Below is a small trained network, with its code and all its weights. Each question gives an input and a class and asks what happens when units are switched off, that is, made to give their printed mean instead of their output.

import numpy as np


def w(rows, s, z=0):
    codes = np.array(rows[::2]) - 128.0
    scale = np.full(codes.shape[1], s)
    scale[-1] = z or s
    return codes * scale


def norm(h):
    return h / np.sqrt((h * h).mean(-1, keepdims=True) + 1e-5)


def f(y):
    return np.maximum(y, 0)


def log_softmax(a):
    a = a - a.max(-1, keepdims=True)
    return a - np.log(np.exp(a).sum(-1, keepdims=True))


def net(x, mask):
    res = np.array(x, float).reshape(1, 8) / 4 @ E
    u = 0
    for l in range(2):
        y = f(norm(res) @ A[l][:, :-1].T + A[l][:, -1])
        res = res + np.where(mask[u : u + 9], y, B[l][:, -1]) @ B[l][:, :-1]
        u += 9
    return log_softmax(norm(res)[-1] @ U[:, :-1].T + U[:, -1])


A, B = {}, {}
E = w([
[134,109,144,107,139,129,118],'x0',
[162,142,129,109,175,136,131],'x1',
[172,125,135,98,181,153,130],'x2',
[157,63,162,239,218,11,212],'x3',
[138,106,136,104,132,127,130],'x4',
[163,148,253,128,137,101,79],'x5',
[114,77,137,100,39,74,176],'x6',
[98,64,133,110,131,118,82],'x7',
],0.0049)
A[0] = w([
[173,183,211,107,91,72,84,253],'L0N0',
[164,80,83,137,137,136,139,93],'L0N1',
[119,122,103,206,189,57,160,142],'L0N2',
[102,86,2,178,128,168,129,86],'L0N3',
[92,103,147,127,138,125,126,51],'L0N4',
[136,135,227,191,125,174,96,46],'L0N5',
[111,87,127,128,169,128,136,59],'L0N6',
[137,152,98,196,126,146,158,40],'L0N7',
[204,71,109,69,45,61,140,134],'L0N8',
],0.0081,0.0027)
B[0] = w([
[142,50,44,57,130,229,180,254],'L0N0',
[135,112,117,57,135,88,127,161],'L0N1',
[72,193,148,123,73,182,94,246],'L0N2',
[220,12,116,110,120,117,168,206],'L0N3',
[177,88,75,95,102,139,165,135],'L0N4',
[197,6,126,100,1,87,162,185],'L0N5',
[86,178,187,174,174,120,129,153],'L0N6',
[182,124,101,79,114,89,103,156],'L0N7',
[166,162,105,231,145,222,39,208],'L0N8',
],0.006)
A[1] = w([
[149,95,203,213,157,53,201,136],'L1N0',
[142,197,131,130,36,102,166,52],'L1N1',
[179,90,119,170,144,183,115,110],'L1N2',
[176,158,156,92,214,138,170,7],'L1N3',
[104,122,194,219,143,85,170,140],'L1N4',
[139,68,151,143,132,136,100,121],'L1N5',
[95,132,121,210,83,197,143,155],'L1N6',
[139,33,80,133,123,138,142,138],'L1N7',
[141,166,69,138,123,254,15,121],'L1N8',
],0.007,0.0019)
B[1] = w([
[91,121,80,116,177,255,114,176],'L1N0',
[126,187,173,120,103,132,103,147],'L1N1',
[178,172,180,153,121,114,108,206],'L1N2',
[140,164,145,128,156,96,105,154],'L1N3',
[59,129,105,139,73,170,113,166],'L1N4',
[172,156,157,87,158,126,118,172],'L1N5',
[126,121,186,105,144,65,110,186],'L1N6',
[151,157,174,56,154,77,113,227],'L1N7',
[65,132,120,201,192,96,147,254],'L1N8',
],0.0087,0.0077)
U = w([
[55,90,60,185,154,212,120,180],'0',
[208,56,95,106,124,117,177,202],'1',
[145,140,152,176,165,85,107,203],'2',
[131,155,157,151,161,89,112,107],'3',
[138,144,172,178,173,90,113,91],'4',
[152,107,127,254,170,97,78,2],'5',
[151,145,146,160,152,99,147,66],'6',
],0.0068,0.0025)

Each question gives the input, the list of numbers given to net, and the class t.
The units are the neurons (one row each of A and B). Each row of codes is followed by its name. A weight is (code - 128) times the scale printed after its matrix; where a second scale follows, it is the last column's (A, B and U).
mask holds one flag per neuron, layer by layer. A switched-off neuron (its flag False) gives its mean, the last column of its row in B, instead of its output. The means were averaged over made-up inputs and are rounded, as every weight is.
A unit's drop is (log p(t) with every unit on - log p(t) with that unit switched off) / (log p(t) with every unit on - log p(t) with every unit switched off).
The circuit of an input: a set's keep is (log p(t) with only the set's units on - log p(t) with every unit switched off) / (log p(t) with every unit on - log p(t) with every unit switched off). Starting from the 12 units with the biggest drops (on a tie, the unit counted first), units are removed one at a time, each time the one whose removal leaves the highest keep (on an exact tie, the one counted first), for as long as the keep stays at least 0.8.
units of the circuit, in order: the units of the circuit, biggest drop first
unit that matters most: the unit with the biggest drop
k most important neurons: the k neurons with the biggest drops, biggest first
k most important neurons of layer l: the k neurons of layer l with the biggest drops, biggest first
drop when u is switched off: that unit's drop, to one decimal
input [2,-6,3,-1,-1,-3,8,-5], class 5: unit that matters most : L0N8
input [-2,2,1,-3,-7,-7,-6,3], class 1: 3 most important neurons of layer 0 : L0N3, L0N8, L0N2
input [1,-3,-8,-8,2,6,-7,-6], class 0: 3 most important neurons : L0N0, L1N7, L1N8
input [-3,4,-4,7,-3,-7,6,-1], class 0: units of the circuit, in order : L0N0, L1N0, L1N4
input [-4,-4,-5,-1,-1,-1,6,-5], class 5: 2 most important neurons : L0N8, L0N5
input [-6,-8,2,-4,-2,-7,1,7], class 1: 2 most important neurons : L0N3, L0N2
input [-2,-1,7,0,0,-5,4,1], class 4: 3 most important neurons of layer 0 : L0N8, L0N0, L0N5
input [-4,-6,-7,-3,-1,-3,-7,-3], class 4: units of the circuit, in order : L0N0, L1N6
input [-3,-4,-5,6,1,8,1,-7], class 1: 2 most important neurons : L0N0, L0N5
input [6,-5,6,5,1,8,-2,-4], class 1: 4 most important neurons : L0N5, L0N0, L1N8, L0N8
input [-4,1,-5,-1,0,2,7,1], class 5: 2 most important neurons : L0N8, L1N8
input [5,-3,3,0,-1,6,-2,-4], class 1: units of the circuit, in order : L0N5, L0N0
input [0,6,-3,8,1,5,5,4], class 0: units of the circuit, in order : L1N0, L1N4
input [7,-8,-2,-1,-7,-8,5,-4], class 1: units of the circuit, in order : L0N3
input [-5,-8,8,-4,3,-3,8,1], class 4: units of the circuit, in order : L0N8, L1N6, L0N0, L1N0
input [0,3,-1,7,6,1,2,0], class 0: units of the circuit, in order : L1N0, L1N4
input [4,-8,7,7,-7,8,-5,-8], class 1: 4 most important neurons : L0N5, L0N0, L1N8, L0N8
input [6,6,-8,2,4,-8,-1,-8], class 1: 2 most important neurons : L0N3, L1N8
input [7,-5,-7,3,3,-7,-4,6], class 1: 2 most important neurons : L0N3, L1N8
input [-4,6,6,0,0,-4,8,5], class 5: units of the circuit, in order : L0N8
input [-7,-5,6,8,3,-4,8,1], class 0: 2 most important neurons : L1N0, L0N0
input [6,-7,-2,-4,-1,2,8,-3], class 5: 3 most important neurons of layer 0 : L0N8, L0N2, L0N5
input [-2,-2,-3,8,7,7,0,2], class 0: 3 most important neurons : L1N0, L1N4, L0N3
input [-7,-8,0,8,0,-4,4,-3], class 0: 2 most important neurons : L1N0, L0N0
input [-5,-5,1,-6,1,-3,-7,2], class 5: 2 most important neurons of layer 1 : L1N8, L1N0
input [-4,-7,-2,6,1,3,6,0], class 0: drop when L0N3 is switched off : 0.1
